Below is a small trained network, with its code and all its weights. Each question gives an input and a target symbol and asks what happens when units are switched off, that is, made to give their printed mean instead of their output.

import numpy as np


def w(rows, s, z=0):
    codes = np.array(rows[::2]) - 128.0
    scale = np.full(codes.shape[1], s)
    scale[-1] = z or s
    return codes * scale


def norm(h):
    return h / np.sqrt((h * h).mean(-1, keepdims=True) + 1e-5)


def f(y):
    return np.maximum(y, 0)


def softmax(a):
    e = np.exp(a - a.max(-1, keepdims=True))
    return e / e.sum(-1, keepdims=True)


def log_softmax(a):
    a = a - a.max(-1, keepdims=True)
    return a - np.log(np.exp(a).sum(-1, keepdims=True))


def net(x, mask):
    ids = ['ΞΠΣαβδημτφψω'.index(c) for c in x.split()]
    T = len(ids)
    res = E[ids] + P[:T]
    r = norm(res)
    for j in range(2):
        rows = slice(2 * j, 2 * j + 2)
        q, k, v = (r @ M[0][rows].T for M in (Q, K, V))
        z = softmax(np.where(np.tri(T) > 0, q @ k.T / 2**0.5, -1e9)) @ v
        o = O[0][rows]
        res = res + np.where(mask[j], z, o[:, -1]) @ o[:, :-1]
    y = f(norm(res) @ A[0][:, :-1].T + A[0][:, -1])
    res = res + np.where(mask[2:6], y, B[0][:, -1]) @ B[0][:, :-1]
    return log_softmax(norm(res)[-1] @ U[:, :-1].T + U[:, -1])


Q, K, V, O, A, B = {}, {}, {}, {}, {}, {}
E = w([
[117,109,125],'Ξ',
[118,110,123],'Π',
[117,112,124],'Σ',
[141,163,122],'α',
[153,167,133],'β',
[117,110,125],'δ',
[155,170,136],'η',
[144,153,146],'μ',
[3,50,83],'τ',
[120,194,135],'φ',
[123,118,147],'ψ',
[117,112,134],'ω',
],0.04)
P = w([
[110,106,89],'0',
[161,70,145],'1',
[145,83,83],'2',
[20,208,79],'3',
[98,138,128],'4',
[222,29,118],'5',
[163,176,81],'6',
[7,179,136],'7',
[143,144,127],'8',
],0.013)
Q[0] = w([
[253,57,112],'H0',
[74,55,175],'H0',
[102,251,50],'H1',
[130,244,88],'H1',
],0.014)
K[0] = w([
[9,203,132],'H0',
[138,134,80],'H0',
[18,172,160],'H1',
[64,182,181],'H1',
],0.012)
V[0] = w([
[187,174,77],'H0',
[169,142,255],'H0',
[104,107,119],'H1',
[160,92,175],'H1',
],0.017)
O[0] = w([
[214,15,219,2],'H0',
[251,103,36,69],'H0',
[96,124,167,203],'H1',
[119,168,51,116],'H1',
],0.012,0.0023)
A[0] = w([
[140,123,56,194],'N0',
[133,94,252,148],'N1',
[179,194,122,221],'N2',
[43,130,94,3],'N3',
],0.015,0.0056)
B[0] = w([
[150,241,136,220],'N0',
[154,251,120,254],'N1',
[142,199,94,252],'N2',
[204,138,136,200],'N3',
],0.013,0.0064)
U = w([
[75,129,157,90],'Ξ',
[78,135,170,56],'Π',
[86,128,160,62],'Σ',
[135,165,250,3],'α',
[158,104,166,201],'β',
[70,149,176,75],'δ',
[147,101,139,164],'η',
[165,83,71,177],'μ',
[88,82,130,250],'τ',
[126,126,147,85],'φ',
[112,147,7,193],'ψ',
[90,126,113,110],'ω',
],0.017,0.0066)

Each question gives the input, a string of symbols that net reads in full, and the target symbol t.
The units are the heads (2 rows each of Q, K, V and O) and the neurons (one row each of A and B). Each row of codes is followed by its name. A weight is (code - 128) times the scale printed after its matrix; where a second scale follows, it is the last column's (O, A, B and U).
mask holds one flag per unit, heads first, then neurons. A switched-off unit (its flag False) gives its mean, the last column of its rows in O or B, instead of its output. The means were averaged over made-up inputs and are rounded, as every weight is.
A unit's drop is (log p(t) with every unit on - log p(t) with that unit switched off) / (log p(t) with every unit on - log p(t) with every unit switched off).
The circuit of an input: a set's keep is (log p(t) with only the set's units on - log p(t) with every unit switched off) / (log p(t) with every unit on - log p(t) with every unit switched off). Starting from all 6 units, units are removed one at a time, each time the one whose removal leaves the highest keep (on an exact tie, the one counted first), for as long as the keep stays at least 0.8.
circuit, biggest first: the units of the circuit, biggest drop first
k most important neurons: the k neurons with the biggest drops, biggest first
heads that matter: for each layer, one digit per head in row order, 1 if its drop is at least 0.15 and else 0, layers parted by /
drop when u is switched off: that unit's drop, to one decimal
input ψ δ α β η Ξ, target β: circuit, biggest first => (H0)
input ψ β ψ μ Ξ δ, target μ: 3 most important neurons => (N1, N2, N3)
input μ ψ α β ω, target α: 2 most important neurons => (N1, N2)
input Π α α α, target α: circuit, biggest first => (H0, H1)
input β ψ β Π η ψ ψ ω, target ψ: heads that matter => 10
input μ α η, target μ: heads that matter => 10
input β β μ, target β: heads that matter => 10
input α δ μ, target α: heads that matter => 10
input ψ α α ψ μ η ψ Π, target β: heads that matter => 10
input β Ξ δ ψ μ α ψ Ξ, target α: 2 most important neurons => (N1, N2)
input ψ Σ μ ψ ψ α μ ψ, target α: 2 most important neurons => (N1, N2)
input α ψ Π, target α: drop when H0 is switched off => 0.8
input Π α Π α α α α ψ, target α: drop when N1 is switched off => 0.5
input ψ α μ ψ Ξ, target μ: circuit, biggest first => (H0)
input μ α ψ, target μ: drop when H1 is switched off => 0.1
input α ψ ω, target α: drop when H0 is switched off => 0.9
